Below is a small trained network, with its code and all its weights. Each question gives an input and a class and asks what happens when units are switched off, that is, made to give their printed mean instead of their output.

import numpy as np


def w(rows, s, z=0):
    codes = np.array(rows[::2]) - 128.0
    scale = np.full(codes.shape[1], s)
    scale[-1] = z or s
    return codes * scale


def norm(h):
    return h / np.sqrt((h * h).mean(-1, keepdims=True) + 1e-5)


def f(y):
    return y / 2 * (1 + np.tanh(0.7978845608 * (y + 0.044715 * y**3)))


def log_softmax(a):
    a = a - a.max(-1, keepdims=True)
    return a - np.log(np.exp(a).sum(-1, keepdims=True))


def net(x, mask):
    res = np.array(x, float).reshape(1, 4) / 4 @ E
    u = 0
    for l in range(4):
        y = f(norm(res) @ A[l][:, :-1].T + A[l][:, -1])
        res = res + np.where(mask[u : u + 4], y, B[l][:, -1]) @ B[l][:, :-1]
        u += 4
    return log_softmax(norm(res)[-1] @ U[:, :-1].T + U[:, -1])


A, B = {}, {}
E = w([
[120,123,140,119,118,131,123,95],'x0',
[3,42,194,125,242,92,218,106],'x1',
[164,162,20,82,112,91,213,82],'x2',
[73,2,23,131,196,248,76,105],'x3',
],0.0093)
A[0] = w([
[118,140,66,114,151,107,255,86,33],'L0N0',
[134,133,84,97,140,121,158,107,33],'L0N1',
[117,108,116,124,172,105,243,97,4],'L0N2',
[114,81,83,128,152,132,161,110,43],'L0N3',
],0.022,0.0031)
B[0] = w([
[217,72,102,123,53,20,133,191,250],'L0N0',
[163,122,92,147,96,80,133,165,172],'L0N1',
[2,185,150,50,140,127,54,106,234],'L0N2',
[127,101,110,128,191,177,126,126,189],'L0N3',
],0.015,0.013)
A[1] = w([
[98,187,213,120,140,34,222,132,98],'L1N0',
[106,95,205,180,144,121,101,152,10],'L1N1',
[122,84,224,93,170,98,145,125,2],'L1N2',
[108,89,253,156,161,141,97,167,79],'L1N3',
],0.021,0.0028)
B[1] = w([
[240,58,224,149,192,197,185,24,247],'L1N0',
[119,97,99,104,63,69,103,180,190],'L1N1',
[77,227,123,92,126,118,42,134,188],'L1N2',
[129,72,37,129,22,7,119,173,235],'L1N3',
],0.014,0.015)
A[2] = w([
[78,27,89,127,222,172,148,137,5],'L2N0',
[107,195,139,90,113,112,117,125,36],'L2N1',
[78,157,152,177,152,115,210,150,20],'L2N2',
[5,88,184,141,154,93,189,135,21],'L2N3',
],0.025,0.0014)
B[2] = w([
[143,111,170,222,138,184,241,77,254],'L2N0',
[157,147,141,158,141,168,140,125,186],'L2N1',
[119,139,116,163,143,137,113,146,124],'L2N2',
[90,152,153,67,175,115,6,137,195],'L2N3',
],0.017,0.0076)
A[3] = w([
[114,132,89,97,156,49,201,145,3],'L3N0',
[140,98,253,110,162,101,75,117,176],'L3N1',
[180,219,63,157,92,194,107,116,155],'L3N2',
[71,49,41,186,141,183,130,129,116],'L3N3',
],0.019,0.0019)
B[3] = w([
[136,51,91,188,87,169,61,149,178],'L3N0',
[79,191,69,225,156,204,178,123,252],'L3N1',
[8,142,146,89,173,136,64,140,200],'L3N2',
[200,157,161,101,88,150,177,36,199],'L3N3',
],0.014,0.013)
U = w([
[206,28,32,145,17,36,123,158,198],'0',
[207,100,180,231,129,207,254,48,158],'1',
[35,189,137,106,167,154,21,138,6],'2',
],0.0092,0.0015)

Each question gives the input, the list of numbers given to net, and the class t.
The units are the neurons (one row each of A and B). Each row of codes is followed by its name. A weight is (code - 128) times the scale printed after its matrix; where a second scale follows, it is the last column's (A, B and U).
mask holds one flag per neuron, layer by layer. A switched-off neuron (its flag False) gives its mean, the last column of its row in B, instead of its output. The means were averaged over made-up inputs and are rounded, as every weight is.
A unit's drop is (log p(t) with every unit on - log p(t) with that unit switched off) / (log p(t) with every unit on - log p(t) with every unit switched off).
unit that matters most: the unit with the biggest drop
top k neurons: the k neurons with the biggest drops, biggest first
drop of u: that unit's drop, to one decimal
input [-5,2,-3,4], class 1: unit that matters most -> L0N3
input [-7,-1,-4,5], class 1: top 2 neurons -> [L1N2 L3N3]
input [5,-6,3,2], class 2: top 3 neurons -> [L0N0 L1N3 L3N2]
input [8,6,2,4], class 2: top 3 neurons -> [L0N2 L1N0 L2N3]
input [-7,8,-8,-7], class 0: top 4 neurons -> [L1N3 L1N1 L2N0 L0N2]
input [0,-6,2,2], class 2: top 3 neurons -> [L0N0 L1N3 L3N2]
input [-5,-7,-1,-6], class 2: top 2 neurons -> [L3N2 L0N0]
input [-3,5,-1,-3], class 2: top 2 neurons -> [L0N2 L2N3]
input [1,-1,5,-7], class 1: top 3 neurons -> [L1N0 L1N3 L1N1]
input [1,-5,3,-1], class 2: top 2 neurons -> [L0N0 L1N3]
input [-2,2,6,-7], class 1: top 2 neurons -> [L1N0 L1N3]
input [3,-6,-5,-1], class 2: top 4 neurons -> [L1N0 L3N2 L1N3 L0N3]
input [0,-7,3,8], class 1: drop of L1N2 -> 0.1
input [1,4,-8,-2], class 0: unit that matters most -> L1N3
input [4,-7,6,5], class 2: drop of L1N0 -> 0.3
input [2,4,-2,-2], class 2: drop of L2N3 -> 0.1
